Below is a small trained network, with its code and all its weights. Each question gives an input and a class and asks what happens when units are switched off, that is, made to give their printed mean instead of their output.

import numpy as np


def w(rows, s, z=0):
    codes = np.array(rows[::2]) - 128.0
    scale = np.full(codes.shape[1], s)
    scale[-1] = z or s
    return codes * scale


def norm(h):
    return h / np.sqrt((h * h).mean(-1, keepdims=True) + 1e-5)


def f(y):
    return np.maximum(y, 0)


def log_softmax(a):
    a = a - a.max(-1, keepdims=True)
    return a - np.log(np.exp(a).sum(-1, keepdims=True))


def net(x, mask):
    res = np.array(x, float).reshape(1, 6) / 4 @ E
    u = 0
    for l in range(2):
        y = f(norm(res) @ A[l][:, :-1].T + A[l][:, -1])
        res = res + np.where(mask[u : u + 4], y, B[l][:, -1]) @ B[l][:, :-1]
        u += 4
    return log_softmax(norm(res)[-1] @ U[:, :-1].T + U[:, -1])


A, B = {}, {}
E = w([
[121,126,130,123,131,132,127,130],'x0',
[126,120,124,119,127,126,131,130],'x1',
[79,221,78,24,149,58,96,97],'x2',
[52,103,74,194,109,136,115,87],'x3',
[130,138,52,122,175,191,63,2],'x4',
[121,128,130,132,140,131,125,131],'x5',
],0.0075)
A[0] = w([
[178,14,107,142,170,220,121,60,3],'L0N1',
[124,188,136,103,181,63,45,138,163],'L0N2',
[2,245,165,98,71,64,167,170,40],'L0N3',
[80,59,109,204,110,138,197,107,29],'L0N4',
],0.0055,0.0034)
B[0] = w([
[226,146,87,200,87,135,68,192,230],'L0N1',
[158,192,179,98,91,104,141,110,245],'L0N2',
[143,41,58,187,188,124,211,255,255],'L0N3',
[68,144,130,145,70,202,108,204,205],'L0N4',
],0.0078,0.0038)
A[1] = w([
[59,166,98,176,90,131,137,134,162],'L1N1',
[131,57,207,145,70,141,145,164,3],'L1N2',
[215,69,143,128,191,149,118,144,118],'L1N3',
[92,90,255,159,84,163,171,167,44],'L1N4',
],0.0098,0.0043)
B[1] = w([
[45,55,98,152,111,150,137,117,233],'L1N1',
[125,203,99,87,165,90,92,60,227],'L1N2',
[164,129,249,149,178,156,148,141,234],'L1N3',
[83,172,64,31,124,107,93,32,254],'L1N4',
],0.011,0.0055)
U = w([
[202,222,157,27,212,69,56,30,155],'0',
[2,137,20,94,99,127,61,46,170],'1',
[184,138,189,42,113,45,198,234,178],'2',
[29,22,46,211,198,39,195,211,2],'3',
[238,157,230,199,206,224,105,142,149],'4',
[130,47,87,238,59,236,39,113,124],'5',
],0.0091,0.0038)

Each question gives the input, the list of numbers given to net, and the class t.
The units are the neurons (one row each of A and B). Each row of codes is followed by its name. A weight is (code - 128) times the scale printed after its matrix; where a second scale follows, it is the last column's (A, B and U).
mask holds one flag per neuron, layer by layer. A switched-off neuron (its flag False) gives its mean, the last column of its row in B, instead of its output. The means were averaged over made-up inputs and are rounded, as every weight is.
A unit's drop is (log p(t) with every unit on - log p(t) with that unit switched off) / (log p(t) with every unit on - log p(t) with every unit switched off).
The circuit of an input: a set's keep is (log p(t) with only the set's units on - log p(t) with every unit switched off) / (log p(t) with every unit on - log p(t) with every unit switched off). Starting from all 8 units, units are removed one at a time, each time the one whose removal leaves the highest keep (on an exact tie, the one counted first), for as long as the keep stays at least 0.8.
units of the circuit, in order: the units of the circuit, biggest drop first
most important unit: the unit with the biggest drop
top k neurons: the k neurons with the biggest drops, biggest first
k most important neurons of layer l: the k neurons of layer l with the biggest drops, biggest first
input [3,-2,8,-1,-4,-6], class 2: most important unit	L0N2
input [-7,-8,0,-6,5,-4], class 4: 3 most important neurons of layer 1	L1N4, L1N2, L1N3
input [-8,0,-5,-1,8,-1], class 4: top 2 neurons	L1N3, L1N1
input [2,-5,-2,5,7,-5], class 5: top 3 neurons	L1N4, L0N1, L1N2
input [-7,2,-1,7,-7,-5], class 1: 2 most important neurons of layer 1	L1N4, L1N2
input [-2,-1,8,0,-1,-1], class 2: units of the circuit, in order	L0N2, L0N3, L1N4
input [-6,2,6,2,0,0], class 3: units of the circuit, in order	L0N3, L1N4
input [-7,-8,0,-2,-2,-3], class 0: top 2 neurons	L0N1, L1N4
input [-7,-3,0,1,-7,5], class 1: 2 most important neurons of layer 1	L1N4, L1N2
input [-8,-8,-1,-8,2,-5], class 4: top 3 neurons	L1N4, L1N3, L1N2
input [-4,-3,6,1,-5,4], class 3: top 2 neurons	L0N3, L1N3
input [-3,-2,0,4,6,5], class 5: top 3 neurons	L1N4, L1N2, L0N1
input [6,4,-1,-7,7,-6], class 4: 3 most important neurons of layer 1	L1N4, L1N3, L1N2
input [-7,-1,5,5,-2,-3], class 3: units of the circuit, in order	L0N3
input [0,3,-2,0,2,0], class 4: 3 most important neurons of layer 1	L1N3, L1N4, L1N1
input [-7,4,0,3,7,0], class 5: units of the circuit, in order	L1N4, L1N2
input [4,0,8,3,-8,7], class 3: top 2 neurons	L0N3, L1N3
input [8,-4,-7,2,0,-3], class 1: top 3 neurons	L1N4, L0N4, L1N2
input [3,7,-2,4,2,0], class 5: top 2 neurons	L0N1, L1N4
input [-5,5,-5,0,1,1], class 4: top 2 neurons	L0N1, L1N3
input [6,-3,2,-3,-1,6], class 2: 2 most important neurons of layer 0	L0N2, L0N1
input [-7,-4,-1,3,1,3], class 5: units of the circuit, in order	L1N4
input [-2,5,5,2,-1,2], class 3: top 2 neurons	L0N3, L1N4
input [6,-6,-8,-2,0,-3], class 0: top 2 neurons	L1N4, L1N2
